Here is a tiny trained network, its code and every weight. The questions are about switching its units off for an input and a class, where a switched-off unit gives its printed mean instead of its output.

import numpy as np


def w(rows, s, z=0):
    codes = np.array(rows[::2]) - 128.0
    scale = np.full(codes.shape[1], s)
    scale[-1] = z or s
    return codes * scale


def norm(h):
    return h / np.sqrt((h * h).mean(-1, keepdims=True) + 1e-5)


def f(y):
    return np.maximum(y, 0)


def log_softmax(a):
    a = a - a.max(-1, keepdims=True)
    return a - np.log(np.exp(a).sum(-1, keepdims=True))


def net(x, mask):
    res = np.array(x, float).reshape(1, 8) / 4 @ E
    u = 0
    for l in range(2):
        y = f(norm(res) @ A[l][:, :-1].T + A[l][:, -1])
        res = res + np.where(mask[u : u + 5], y, B[l][:, -1]) @ B[l][:, :-1]
        u += 5
    return log_softmax(norm(res)[-1] @ U[:, :-1].T + U[:, -1])


A, B = {}, {}
E = w([
[32,227,237,183,154,59,135,110,115,163,108],'x0',
[138,133,159,114,172,138,151,76,107,103,146],'x1',
[72,86,134,80,73,132,177,150,110,119,84],'x2',
[111,51,191,193,131,131,2,154,157,170,133],'x3',
[67,126,98,126,124,94,163,195,196,113,78],'x4',
[139,142,142,97,101,186,91,69,91,126,95],'x5',
[90,133,160,139,32,73,99,132,123,160,196],'x6',
[80,119,122,112,130,173,141,116,75,129,126],'x7',
],0.012)
A[0] = w([
[227,97,101,207,146,84,40,1,98,189,249,110],'L0N1',
[138,102,167,151,142,164,52,40,82,134,83,13],'L0N2',
[133,156,109,80,187,187,208,122,138,111,87,64],'L0N3',
[127,150,97,32,37,156,174,117,150,57,165,3],'L0N4',
[161,139,107,138,125,169,37,156,100,210,122,83],'L0N5',
],0.0078,0.0053)
B[0] = w([
[145,184,185,11,139,107,181,134,40,183,241,254],'L0N1',
[149,172,167,161,172,156,87,76,192,215,171,165],'L0N2',
[114,114,62,149,71,92,168,132,84,45,93,180],'L0N3',
[186,92,128,103,151,117,80,74,88,91,142,170],'L0N4',
[172,106,155,147,112,141,65,154,92,99,134,174],'L0N5',
],0.011,0.0093)
A[1] = w([
[153,55,135,103,150,87,88,226,172,127,168,146],'L1N1',
[9,146,174,149,121,12,156,142,104,141,121,78],'L1N2',
[64,77,145,90,60,181,127,38,90,127,125,203],'L1N3',
[100,141,201,165,168,188,63,100,70,110,68,198],'L1N4',
[145,162,155,115,150,160,201,69,91,80,87,3],'L1N5',
],0.011,0.0034)
B[1] = w([
[56,71,23,173,125,145,106,207,157,132,76,234],'L1N1',
[26,185,194,120,15,42,154,186,131,249,150,254],'L1N2',
[214,97,107,185,133,203,145,90,41,93,111,243],'L1N3',
[185,51,19,168,125,220,48,96,138,167,97,219],'L1N4',
[138,28,46,197,91,139,127,140,117,96,89,216],'L1N5',
],0.011,0.0074)
U = w([
[215,189,201,83,155,175,99,32,77,156,196,80],'0',
[121,97,116,129,95,95,106,207,83,172,166,181],'1',
[168,108,65,91,149,163,240,94,106,11,63,220],'2',
[116,50,47,201,148,185,63,166,236,109,24,84],'3',
[20,238,208,135,90,1,157,200,226,178,122,2],'4',
],0.015,0.0055)

Each question gives the input, the list of numbers given to net, and the class t.
The units are the neurons (one row each of A and B). Each row of codes is followed by its name. A weight is (code - 128) times the scale printed after its matrix; where a second scale follows, it is the last column's (A, B and U).
mask holds one flag per neuron, layer by layer. A switched-off neuron (its flag False) gives its mean, the last column of its row in B, instead of its output. The means were averaged over made-up inputs and are rounded, as every weight is.
A unit's drop is (log p(t) with every unit on - log p(t) with that unit switched off) / (log p(t) with every unit on - log p(t) with every unit switched off).
The circuit of an input: a set's keep is (log p(t) with only the set's units on - log p(t) with every unit switched off) / (log p(t) with every unit on - log p(t) with every unit switched off). Starting from all 10 units, units are removed one at a time, each time the one whose removal leaves the highest keep (on an exact tie, the one counted first), for as long as the keep stays at least 0.8.
units of the circuit, in order: the units of the circuit, biggest drop first
top k neurons: the k neurons with the biggest drops, biggest first
k most important neurons of layer l: the k neurons of layer l with the biggest drops, biggest first
drop when u is switched off: that unit's drop, to one decimal
input [5,-8,-1,-8,-4,6,5,0], class 2: top 4 neurons -> L0N1, L1N3, L1N5, L0N4
input [1,-4,-7,5,8,7,5,-8], class 4: units of the circuit, in order -> L1N4
input [-6,-2,-8,-6,1,-5,7,5], class 0: 2 most important neurons of layer 1 -> L1N2, L1N5
input [1,-2,3,-5,-5,0,7,-7], class 0: units of the circuit, in order -> L0N4, L1N1
input [-6,-5,4,-1,0,3,7,3], class 2: units of the circuit, in order -> L1N3, L1N2
input [-6,7,-5,8,-5,-6,7,0], class 0: top 2 neurons -> L0N1, L1N2
input [-6,-7,-2,-5,-1,-2,3,-2], class 3: 2 most important neurons of layer 1 -> L1N1, L1N2
input [0,-1,6,-7,-8,-7,6,8], class 2: top 2 neurons -> L0N1, L0N4
input [3,5,-5,-2,5,5,7,6], class 4: top 4 neurons -> L1N2, L0N4, L0N5, L1N1
input [-2,-1,-6,6,3,7,-1,8], class 0: 2 most important neurons of layer 1 -> L1N5, L1N1
input [3,8,-8,2,7,-1,-4,8], class 3: top 2 neurons -> L0N1, L1N4
input [5,-6,0,7,-3,0,-2,0], class 3: 2 most important neurons of layer 1 -> L1N4, L1N1
input [-8,-1,-4,4,-7,-3,6,1], class 0: 2 most important neurons of layer 1 -> L1N2, L1N5
input [0,6,-1,-6,-5,-3,1,-1], class 2: units of the circuit, in order -> L1N5
input [-1,-3,4,-3,6,5,8,4], class 2: top 3 neurons -> L1N3, L0N4, L0N1
input [-1,7,5,3,3,-7,-2,4], class 4: units of the circuit, in order -> L1N2, L1N4
input [1,8,-2,4,4,6,0,5], class 3: top 3 neurons -> L1N4, L0N1, L1N2
input [-1,1,1,7,3,-6,2,2], class 4: 3 most important neurons of layer 0 -> L0N4, L0N2, L0N5
input [-4,1,0,-3,6,-5,3,-1], class 3: top 2 neurons -> L0N1, L1N1
input [1,-4,7,-3,5,0,4,1], class 4: most important neuron of layer 1 -> L1N2
input [8,-2,-3,3,-1,8,-6,0], class 3: drop when L0N1 is switched off -> 0.3
input [7,6,-8,4,8,2,-3,7], class 3: drop when L1N3 is switched off -> -0.1
input [3,3,3,2,0,-7,-1,7], class 4: drop when L1N2 is switched off -> 0.8
